Below is a small trained network, with its code and all its weights. Each question gives an input and a target symbol and asks what happens when units are switched off, that is, made to give their printed mean instead of their output.

import numpy as np


def w(rows, s, z=0):
    codes = np.array(rows[::2]) - 128.0
    scale = np.full(codes.shape[1], s)
    scale[-1] = z or s
    return codes * scale


def f(y):
    return np.maximum(y, 0)


def softmax(a):
    e = np.exp(a - a.max(-1, keepdims=True))
    return e / e.sum(-1, keepdims=True)


def log_softmax(a):
    a = a - a.max(-1, keepdims=True)
    return a - np.log(np.exp(a).sum(-1, keepdims=True))


def net(x, mask):
    ids = ['ΔΣΩβλμξφψ'.index(c) for c in x.split()]
    T = len(ids)
    res = E[ids] + P[:T]
    r = res
    for j in range(2):
        rows = slice(2 * j, 2 * j + 2)
        q, k, v = (r @ M[0][rows].T for M in (Q, K, V))
        z = softmax(np.where(np.tri(T) > 0, q @ k.T / 2**0.5, -1e9)) @ v
        o = O[0][rows]
        res = res + np.where(mask[j], z, o[:, -1]) @ o[:, :-1]
    y = f(res @ A[0][:, :-1].T + A[0][:, -1])
    res = res + np.where(mask[2:6], y, B[0][:, -1]) @ B[0][:, :-1]
    return log_softmax(res[-1] @ U[:, :-1].T + U[:, -1])


Q, K, V, O, A, B = {}, {}, {}, {}, {}, {}
E = w([
[91,144,134],'Δ',
[100,154,69],'Σ',
[106,148,112],'Ω',
[210,227,80],'β',
[247,85,218],'λ',
[223,43,97],'μ',
[51,138,135],'ξ',
[69,148,167],'φ',
[86,30,16],'ψ',
],0.011)
P = w([
[105,158,142],'0',
[110,148,139],'1',
[107,138,144],'2',
[101,129,138],'3',
[103,119,139],'4',
[118,118,127],'5',
[133,118,120],'6',
[147,121,95],'7',
[169,117,71],'8',
[193,115,34],'9',
[230,119,15],'10',
[240,116,2],'11',
],0.0071)
Q[0] = w([
[90,250,108],'H0',
[39,134,156],'H0',
[223,254,133],'H1',
[203,60,224],'H1',
],0.011)
K[0] = w([
[160,227,244],'H0',
[30,170,214],'H0',
[219,140,206],'H1',
[46,119,210],'H1',
],0.011)
V[0] = w([
[59,216,166],'H0',
[173,122,251],'H0',
[231,131,143],'H1',
[79,84,190],'H1',
],0.012)
O[0] = w([
[182,195,115,4],'H0',
[225,45,250,8],'H0',
[140,180,249,179],'H1',
[255,132,38,32],'H1',
],0.0084,0.0035)
A[0] = w([
[255,108,143,85],'N0',
[143,55,158,254],'N1',
[161,70,129,27],'N2',
[126,35,91,126],'N3',
],0.0072,0.0036)
B[0] = w([
[144,218,13,181],'N0',
[107,2,104,253],'N1',
[152,192,132,156],'N2',
[128,154,236,255],'N3',
],0.007,0.003)
U = w([
[79,158,172,147],'Δ',
[128,143,92,11],'Σ',
[154,145,58,58],'Ω',
[35,191,232,11],'β',
[254,166,95,254],'λ',
[110,37,181,171],'μ',
[177,91,55,77],'ξ',
[169,109,68,97],'φ',
[57,145,54,183],'ψ',
],0.0077,0.0029)

Each question gives the input, a string of symbols that net reads in full, and the target symbol t.
The units are the heads (2 rows each of Q, K, V and O) and the neurons (one row each of A and B). Each row of codes is followed by its name. A weight is (code - 128) times the scale printed after its matrix; where a second scale follows, it is the last column's (O, A, B and U).
mask holds one flag per unit, heads first, then neurons. A switched-off unit (its flag False) gives its mean, the last column of its rows in O or B, instead of its output. The means were averaged over made-up inputs and are rounded, as every weight is.
A unit's drop is (log p(t) with every unit on - log p(t) with that unit switched off) / (log p(t) with every unit on - log p(t) with every unit switched off).
The circuit of an input: a set's keep is (log p(t) with only the set's units on - log p(t) with every unit switched off) / (log p(t) with every unit on - log p(t) with every unit switched off). Starting from all 6 units, units are removed one at a time, each time the one whose removal leaves the highest keep (on an exact tie, the one counted first), for as long as the keep stays at least 0.8.
circuit, biggest first: the units of the circuit, biggest drop first
most important unit: the unit with the biggest drop
k most important neurons: the k neurons with the biggest drops, biggest first
heads that matter: for each layer, one digit per head in row order, 1 if its drop is at least 0.15 and else 0, layers parted by /
drop when u is switched off: that unit's drop, to one decimal
input Σ ξ λ λ λ Σ, target μ: heads that matter	10
input φ Δ Σ λ, target λ: circuit, biggest first	[H1 H0]
input Σ λ Σ λ Σ, target μ: 2 most important neurons	[N1 N0]
input Σ λ ξ β, target λ: most important unit	H0
input λ μ λ ξ, target μ: circuit, biggest first	[H0 N1]
input ξ ξ μ ψ φ β φ ξ λ β β Δ, target β: heads that matter	01
input λ Σ μ Ω μ, target μ: heads that matter	10
input β Σ Σ φ β β λ μ μ μ μ, target μ: circuit, biggest first	[H0 N3]
input ψ μ φ Σ ψ β ξ Σ μ ψ β μ, target ψ: drop when H0 is switched off	1.1
input ξ λ Σ β ψ λ β β Σ β ξ, target β: drop when H1 is switched off	1.1
input β μ μ φ Ω Σ μ β β β ψ μ, target ψ: drop when H0 is switched off	1.0
